Look-ups in named tables: a row name and a column name give one cell, copied from the table.

matuze.csv
,vef,fuvel,bil,pif,geb,reviter,nafigo,difakun
vurad,139,186,157,131,109,172,142,160
dadi,112,90,99,146,193,102,148,190
vunonuf,76,89,64,138,174,159,201,205
rako,192,158,182,137,158,130,125,100
bof,85,93,94,164,128,147,158,178
lasol,125,67,90,163,219,110,173,152
kugupo,172,141,182,137,134,124,106,124
pesis,173,135,157,167,134,106,102,93

lasol, fuvel: 67
vurad, bil: 157
vunonuf, vef: 76
vurad, difakun: 160
pesis, pif: 167
kugupo, fuvel: 141
vunonuf, fuvel: 89
vunonuf, geb: 174
bof, difakun: 178
lasol, pif: 163
dadi, difakun: 190
vunonuf, bil: 64
vunonuf, reviter: 159
bof, reviter: 147
rako, fuvel: 158
pesis, difakun: 93
rako, geb: 158
Row with the largest nafigo: vunonuf

konoki
|  | pili | nutib | madita | zer | zul | kigon |
|---|---|---|---|---|---|---|
| vuf | 81 | 98 | 69 | 44 | 64 | 70 |
| nifif | 174 | 165 | 220 | 78 | 157 | 102 |
| bas | 74 | 162 | 44 | 48 | 8 | 53 |
| satop | 30 | 152 | 34 | 47 | 49 | 56 |

vuf, nutib => 98
nifif, zer => 78
nifif, pili => 174
nifif, nutib => 165
vuf, kigon => 70
bas, zer => 48
bas, pili => 74
satop, zul => 49
bas, nutib => 162
bas, kigon => 53

gezum.tsv
	visira	bufem	sosam	memipi	tepudeg	zuz	veguga	sovo	pininu
gef	8.3	7.2	4.6	8.5	6.9	5.5	8.6	7.6	7.2
nafana	6.6	8.4	4.7	7.8	3.5	4.9	7.0	2.4	7.6
kiv	9.0	7.1	7.4	6.7	8.9	6.8	7.0	4.3	8.8
gunenop	7.0	4.4	7.0	7.3	4.1	7.0	6.6	4.1	8.1
safu	5.7	4.7	4.5	6.3	6.1	2.9	4.5	3.4	5.9
duv	8.7	6.1	5.2	9.5	7.9	6.3	8.9	5.1	8.3
lisefan	7.6	6.0	8.1	6.5	6.8	4.6	4.4	5.1	7.3
lene	8.5	5.5	3.7	6.7	6.4	4.4	7.5	4.1	4.0
sek	8.1	6.8	6.4	5.6	4.3	6.5	7.2	6.3	5.3
tev	5.1	6.1	7.7	4.4	5.2	6.3	4.7	6.8	5.4
rezupef	6.9	7.5	5.8	8.6	2.5	4.8	3.1	5.2	7.0
fim	4.8	6.8	7.0	6.8	6.4	5.5	6.6	7.5	5.0

sek, sosam => 6.4
gunenop, memipi => 7.3
sek, sovo => 6.3
duv, memipi => 9.5
nafana, memipi => 7.8
sek, veguga => 7.2
gunenop, bufem => 4.4
nafana, visira => 6.6
fim, tepudeg => 6.4
tev, memipi => 4.4
lisefan, pininu => 7.3
duv, sovo => 5.1
duv, visira => 8.7
duv, veguga => 8.9
lene, tepudeg => 6.4
gunenop, veguga => 6.6
gunenop, pininu => 8.1
tev, visira => 5.1
Which row has the largest sovo? gef

pok:
|  | ditif | gusulam | gimuk | mozanen | radumuv | bomod | lofe |
|---|---|---|---|---|---|---|---|
| ranu | 6.37 | 5.15 | 2.27 | -3.67 | 3.24 | 5.06 | 0.74 |
| sures | 3.75 | 4.75 | -0.74 | 3.44 | -0.71 | 5.99 | 4.48 |
| gep | 2.27 | 4.38 | 3.10 | 3.08 | 2.69 | 2.58 | 5.72 |
| nurut | 4.97 | -1.05 | 5.77 | 4.01 | 5.63 | 3.75 | 3.87 |
| dafu | -1.06 | -2.15 | -2.43 | -1.53 | 2.98 | -0.15 | 6.34 |
| ripudo | 5.51 | 4.80 | -1.70 | -2.23 | 3.24 | -0.01 | -0.24 |
| sufe | 4.49 | 3.08 | -0.53 | 7.97 | 1.23 | -2.67 | -3.54 |
| lupibo | -0.49 | -3.30 | 4.69 | -0.12 | 1.16 | 5.43 | -0.53 |
| pip | 5.33 | 0.42 | 0.83 | 5.08 | 0.52 | 5.27 | 4.70 |
| lev | 0.60 | 5.28 | 4.80 | 0.81 | 5.64 | -6.06 | 3.29 |
| bagule | 0.24 | 5.31 | 3.11 | 2.46 | 1.09 | 3.45 | 5.97 |

What is the bomod of nurut in pok?
3.75
What is the gusulam of lev in pok?
5.28
What is the mozanen of gep in pok?
3.08
What is the mozanen of lev in pok?
0.81
What is the radumuv of lupibo in pok?
1.16
What is the gimuk of pip in pok?
0.83
What is the ditif of lev in pok?
0.60
What is the mozanen of sures in pok?
3.44
Which row has the largest bomod? sures

ziz:
	ninumo	kol	ninitip	doru	gokiv	koguzab
seg	48	48	29	21	52	57
namok	21	73	54	34	32	61
vofek	6	34	32	69	72	26
gerub	37	43	44	38	40	23
runo	28	45	23	30	39	41
dopaf	38	51	76	45	55	62
mirep	44	26	56	34	40	81
migagi	64	66	44	79	71	62
nus	44	78	55	65	76	51
kenufev	58	50	29	61	26	33

migagi, koguzab => 62
gerub, ninitip => 44
dopaf, ninitip => 76
namok, ninumo => 21
dopaf, ninumo => 38
migagi, kol => 66
runo, kol => 45
seg, kol => 48
seg, ninitip => 29
dopaf, doru => 45
namok, kol => 73
dopaf, koguzab => 62
kenufev, kol => 50
gerub, koguzab => 23

Table zom
        sizivob  tob   lol  bevuno  sapa  depok  sozaso  pozabo   pev
gegun        -2  952   720     342   428    269     512     304   -48
nal          22   -6   432     444   428     87     807     365  -515
ziki       -119  473  -116     -35  -210    255     394     169  -734
bizar        -7  215   345     270   341     73     660     365  -432
fulegi      -17  805   547     284   312    269     498     267  -185
dor         -85  621   144     125   -94    340     439     145  -597
rem         -17  399   432     270   399     59     630     414  -323
zam         -60  289    86     154    -7    213     542     218  -679
bazame      -56  842   345     197    -7    382     409     145  -405
kor         -27  362   403     241   428     17     630     414  -323
rasol        -2  879   662     284   486    129     527     378   -21

bazame, lol => 345
nal, sizivob => 22
ziki, pev => -734
gegun, tob => 952
bizar, sozaso => 660
kor, sizivob => -27
rem, sizivob => -17
rem, sapa => 399
rasol, pev => -21
fulegi, pev => -185
Row with the largest pev: rasol

lutim:
,les,sir,rusapov,tanupo,sezur,lobedom,dab,nobi,tiketi
dibide,0.38,0.42,0.57,0.41,0.55,0.38,0.44,0.38,0.34
dibe,0.40,0.27,0.43,0.22,0.49,0.53,0.92,0.66,0.34
gez,0.74,0.29,0.67,0.43,0.40,0.22,0.66,0.56,0.52
keluza,0.55,0.76,0.67,0.79,0.37,0.51,0.16,0.23,0.74
pavoso,0.63,0.68,0.65,0.82,0.67,0.55,0.46,0.54,0.62
soris,0.32,0.43,0.26,0.67,0.49,0.70,0.46,0.51,0.62

What is the tiketi of soris in lutim? 0.62
What is the rusapov of pavoso in lutim? 0.65
What is the nobi of dibide in lutim? 0.38
What is the sir of keluza in lutim? 0.76
What is the nobi of pavoso in lutim? 0.54
What is the sir of pavoso in lutim? 0.68
What is the lobedom of dibe in lutim? 0.53
What is the sir of dibide in lutim? 0.42
What is the tiketi of pavoso in lutim? 0.62
What is the dab of dibide in lutim? 0.44
What is the tiketi of dibide in lutim? 0.34
What is the nobi of gez in lutim? 0.56
What is the lobedom of dibide in lutim? 0.38

